Below is a small trained network, with its code and all its weights. Each question gives an input and a target symbol and asks what happens when units are switched off, that is, made to give their printed mean instead of their output.

import numpy as np


def w(rows, s, z=0):
    codes = np.array(rows[::2]) - 128.0
    scale = np.full(codes.shape[1], s)
    scale[-1] = z or s
    return codes * scale


def f(y):
    return y / 2 * (1 + np.tanh(0.7978845608 * (y + 0.044715 * y**3)))


def softmax(a):
    e = np.exp(a - a.max(-1, keepdims=True))
    return e / e.sum(-1, keepdims=True)


def log_softmax(a):
    a = a - a.max(-1, keepdims=True)
    return a - np.log(np.exp(a).sum(-1, keepdims=True))


def net(x, mask):
    ids = ['βγδζηθλμπστφψ'.index(c) for c in x.split()]
    T = len(ids)
    res = E[ids] + P[:T]
    u = 0
    for l in range(2):
        r = res
        for j in range(2):
            rows = slice(4 * j, 4 * j + 4)
            q, k, v = (r @ M[l][rows].T for M in (Q, K, V))
            z = softmax(np.where(np.tri(T) > 0, q @ k.T / 4**0.5, -1e9)) @ v
            o = O[l][rows]
            res = res + np.where(mask[u + j], z, o[:, -1]) @ o[:, :-1]
        u += 2
        y = f(res @ A[l][:, :-1].T + A[l][:, -1])
        res = res + np.where(mask[u : u + 8], y, B[l][:, -1]) @ B[l][:, :-1]
        u += 8
    return log_softmax(res[-1] @ U[:, :-1].T + U[:, -1])


Q, K, V, O, A, B = {}, {}, {}, {}, {}, {}
E = w([
[80,110,75,72,129,107],'β',
[68,43,123,89,171,96],'γ',
[7,102,120,144,143,69],'δ',
[142,153,144,55,95,137],'ζ',
[86,129,83,138,157,100],'η',
[104,209,148,81,69,123],'θ',
[129,57,116,147,116,134],'λ',
[67,223,103,213,241,159],'μ',
[185,153,131,46,158,139],'π',
[112,136,135,119,95,134],'σ',
[154,109,137,110,129,134],'τ',
[117,78,187,51,135,129],'φ',
[96,50,169,191,107,103],'ψ',
],0.019)
P = w([
[138,118,88,104,121,205],'0',
[158,139,111,123,93,110],'1',
[124,127,139,99,171,181],'2',
[157,137,124,124,96,81],'3',
[100,107,150,84,192,171],'4',
[156,138,132,125,101,53],'5',
[72,95,172,70,209,161],'6',
[151,138,136,121,96,27],'7',
[11,137,250,68,150,152],'8',
],0.016)
Q[0] = w([
[99,131,174,130,119,124],'0.h0',
[88,120,90,108,63,180],'0.h0',
[88,119,86,121,145,148],'0.h0',
[58,106,127,84,180,52],'0.h0',
[159,187,28,198,149,112],'0.h1',
[173,92,184,163,134,93],'0.h1',
[101,183,112,105,170,80],'0.h1',
[175,162,1,153,73,110],'0.h1',
],0.0092)
K[0] = w([
[126,70,148,151,111,137],'0.h0',
[117,184,150,97,5,203],'0.h0',
[112,141,123,123,142,162],'0.h0',
[100,112,160,71,72,30],'0.h0',
[127,227,69,201,124,119],'0.h1',
[80,129,156,206,123,95],'0.h1',
[57,104,159,160,125,1],'0.h1',
[89,241,140,238,213,235],'0.h1',
],0.0065)
V[0] = w([
[122,96,254,129,211,59],'0.h0',
[58,133,157,118,85,184],'0.h0',
[32,75,173,130,142,179],'0.h0',
[200,151,66,98,182,62],'0.h0',
[97,80,139,193,61,255],'0.h1',
[72,148,215,185,153,129],'0.h1',
[133,132,177,127,189,100],'0.h1',
[175,107,65,115,62,164],'0.h1',
],0.0048)
O[0] = w([
[224,163,220,195,156,42,191],'0.h0',
[129,103,129,158,205,86,176],'0.h0',
[67,107,150,86,175,111,250],'0.h0',
[75,49,40,140,57,155,104],'0.h0',
[110,70,104,88,89,181,69],'0.h1',
[134,181,128,204,133,70,86],'0.h1',
[148,211,133,119,254,113,155],'0.h1',
[64,127,79,143,99,163,92],'0.h1',
],0.0054,0.0022)
A[0] = w([
[145,98,192,165,165,191,254],'0.n0',
[152,193,90,25,141,142,126],'0.n1',
[137,179,92,85,125,80,148],'0.n2',
[80,88,144,255,151,139,74],'0.n3',
[133,45,159,45,74,95,136],'0.n4',
[118,113,107,169,102,191,53],'0.n5',
[71,180,128,90,103,176,218],'0.n6',
[171,74,92,85,65,32,143],'0.n7',
],0.0089,0.0037)
B[0] = w([
[99,69,116,30,151,98,208],'0.n0',
[89,176,113,103,165,202,195],'0.n1',
[80,164,141,156,112,157,164],'0.n2',
[151,141,160,49,122,76,167],'0.n3',
[168,179,127,92,213,62,255],'0.n4',
[142,93,205,178,178,165,125],'0.n5',
[113,57,169,99,145,105,197],'0.n6',
[170,255,78,103,78,23,216],'0.n7',
],0.0078,0.0073)
Q[1] = w([
[75,215,243,105,103,182],'1.h0',
[111,147,140,192,254,142],'1.h0',
[98,146,88,158,129,182],'1.h0',
[120,40,176,116,100,129],'1.h0',
[66,82,195,35,198,80],'1.h1',
[135,119,198,234,203,237],'1.h1',
[102,87,198,160,138,125],'1.h1',
[124,210,133,96,156,2],'1.h1',
],0.0099)
K[1] = w([
[108,187,204,114,111,164],'1.h0',
[77,115,131,144,199,136],'1.h0',
[168,149,104,150,117,167],'1.h0',
[72,64,164,99,146,118],'1.h0',
[180,227,144,177,100,70],'1.h1',
[155,137,67,138,98,248],'1.h1',
[126,161,60,138,77,159],'1.h1',
[112,150,198,180,212,67],'1.h1',
],0.012)
V[1] = w([
[136,130,78,111,95,148],'1.h0',
[138,183,100,151,149,155],'1.h0',
[170,152,111,101,136,76],'1.h0',
[139,90,75,141,171,131],'1.h0',
[174,172,159,177,93,212],'1.h1',
[77,131,220,81,39,123],'1.h1',
[104,199,148,67,168,151],'1.h1',
[3,147,124,165,104,119],'1.h1',
],0.013)
O[1] = w([
[111,141,170,173,172,78,102],'1.h0',
[159,47,150,123,88,97,100],'1.h0',
[121,120,125,201,95,168,186],'1.h0',
[120,171,174,88,95,146,120],'1.h0',
[109,170,191,100,49,113,3],'1.h1',
[156,147,32,61,46,105,139],'1.h1',
[174,174,155,131,136,11,191],'1.h1',
[146,252,85,188,124,204,107],'1.h1',
],0.011,0.024)
A[1] = w([
[181,156,112,170,130,88,62],'1.n0',
[114,174,151,156,134,151,90],'1.n1',
[191,129,82,86,151,108,205],'1.n2',
[135,247,229,171,112,129,213],'1.n3',
[117,113,95,123,163,118,110],'1.n4',
[78,79,112,148,166,212,2],'1.n5',
[46,92,72,103,136,101,134],'1.n6',
[161,161,61,134,90,127,245],'1.n7',
],0.012,0.0037)
B[1] = w([
[57,160,208,63,130,200,200],'1.n0',
[112,150,193,89,137,2,135],'1.n1',
[77,131,101,215,58,123,253],'1.n2',
[169,107,65,130,97,186,145],'1.n3',
[115,119,117,108,88,109,210],'1.n4',
[210,155,186,182,66,160,169],'1.n5',
[160,126,155,134,111,153,207],'1.n6',
[207,77,133,59,181,101,184],'1.n7',
],0.0098,0.028)
U = w([
[53,129,91,54,98,218,249],'β',
[76,127,68,177,168,182,237],'γ',
[198,117,100,71,234,149,210],'δ',
[233,141,165,110,138,77,56],'ζ',
[105,68,132,36,154,188,204],'η',
[190,158,103,84,80,138,84],'θ',
[254,109,138,211,155,105,9],'λ',
[164,217,165,150,101,170,253],'μ',
[134,138,107,138,28,198,160],'π',
[239,178,83,182,114,116,36],'σ',
[197,95,169,92,115,164,167],'τ',
[148,180,132,174,36,99,79],'φ',
[199,39,55,104,141,116,45],'ψ',
],0.0064,0.0036)

Each question gives the input, a string of symbols that net reads in full, and the target symbol t.
The units are the heads (4 rows each of Q, K, V and O) and the neurons (one row each of A and B). Each row of codes is followed by its name. A weight is (code - 128) times the scale printed after its matrix; where a second scale follows, it is the last column's (O, A, B and U).
mask holds one flag per unit, layer by layer, with each layer's heads first. A switched-off unit (its flag False) gives its mean, the last column of its rows in O or B, instead of its output. The means were averaged over made-up inputs and are rounded, as every weight is.
A unit's drop is (log p(t) with every unit on - log p(t) with that unit switched off) / (log p(t) with every unit on - log p(t) with every unit switched off).
The circuit of an input: a set's keep is (log p(t) with only the set's units on - log p(t) with every unit switched off) / (log p(t) with every unit on - log p(t) with every unit switched off). Starting from the 12 units with the biggest drops (on a tie, the unit counted first), units are removed one at a time, each time the one whose removal leaves the highest keep (on an exact tie, the one counted first), for as long as the keep stays at least 0.8.
circuit, biggest first: the units of the circuit, biggest drop first
unit that matters most: the unit with the biggest drop
top k neurons: the k neurons with the biggest drops, biggest first
top k neurons in layer l: the k neurons of layer l with the biggest drops, biggest first
heads that matter: for each layer, one digit per head in row order, 1 if its drop is at least 0.15 and else 0, layers parted by /
input π γ ψ σ φ ζ, target φ: heads that matter	00 / 01
input τ γ δ η γ δ, target δ: top 2 neurons	1.n7, 1.n0
input ζ ζ τ, target φ: top 2 neurons in layer 1	1.n2, 1.n7
input β σ δ λ, target δ: circuit, biggest first	1.n7, 1.h1, 1.n0
input ψ γ λ θ γ τ λ π σ, target ζ: circuit, biggest first	1.h1, 0.n1, 0.n7
input γ μ β ψ ζ τ, target ψ: circuit, biggest first	1.h1, 1.n7, 0.n3, 0.n7
input ψ ψ μ φ θ λ φ μ η, target δ: unit that matters most	1.n2
input μ λ σ ψ σ, target π: circuit, biggest first	1.h1, 1.n5
input η ψ ζ ζ δ β, target δ: circuit, biggest first	1.n7, 1.h1
input σ φ β σ ψ ψ ψ τ, target ψ: top 3 neurons in layer 0	0.n3, 0.n0, 0.n1
input β γ δ η, target δ: top 3 neurons in layer 1	1.n7, 1.n0, 1.n5
input δ θ ψ λ δ β τ σ τ, target β: circuit, biggest first	1.h1, 0.n0, 1.n5
input η ψ β π, target ψ: circuit, biggest first	1.h1, 1.n7, 0.n3, 1.n0
input β μ θ τ π, target η: top 2 neurons	0.n7, 0.n0
input θ δ φ, target σ: circuit, biggest first	1.h1, 1.n0, 1.n5, 0.n1
input ζ γ β φ π λ β λ, target φ: top 3 neurons	0.n4, 1.n0, 1.n2
input γ ψ λ η σ γ ζ ζ ψ, target φ: circuit, biggest first	1.h1, 1.n7, 0.n2
input φ τ δ φ, target φ: circuit, biggest first	1.h1, 1.n2, 0.n4, 1.n7
input β δ λ σ φ β, target φ: circuit, biggest first	1.n2, 1.h1, 0.n4
input δ σ ζ, target β: circuit, biggest first	1.h1, 1.n5, 0.n1
input γ τ σ θ θ σ, target γ: unit that matters most	0.n4
input δ ψ β τ δ ψ λ θ β, target θ: circuit, biggest first	1.h1, 1.n7
input σ δ δ, target σ: circuit, biggest first	1.h1, 1.n5, 1.n7
input γ σ π, target β: top neuron	0.n7
input ψ μ ζ ψ ζ θ, target ψ: circuit, biggest first	1.h1, 1.n7, 1.h0, 0.n3
input μ π ζ ψ η, target π: heads that matter	10 / 01
input δ τ ζ ψ ζ λ μ, target τ: top 3 neurons	1.n5, 0.n7, 1.n2
input σ ψ δ γ β ζ δ γ, target γ: top neuron	1.n0
input τ η γ γ π π δ ψ π, target π: top 3 neurons in layer 1	1.n5, 1.n7, 1.n2
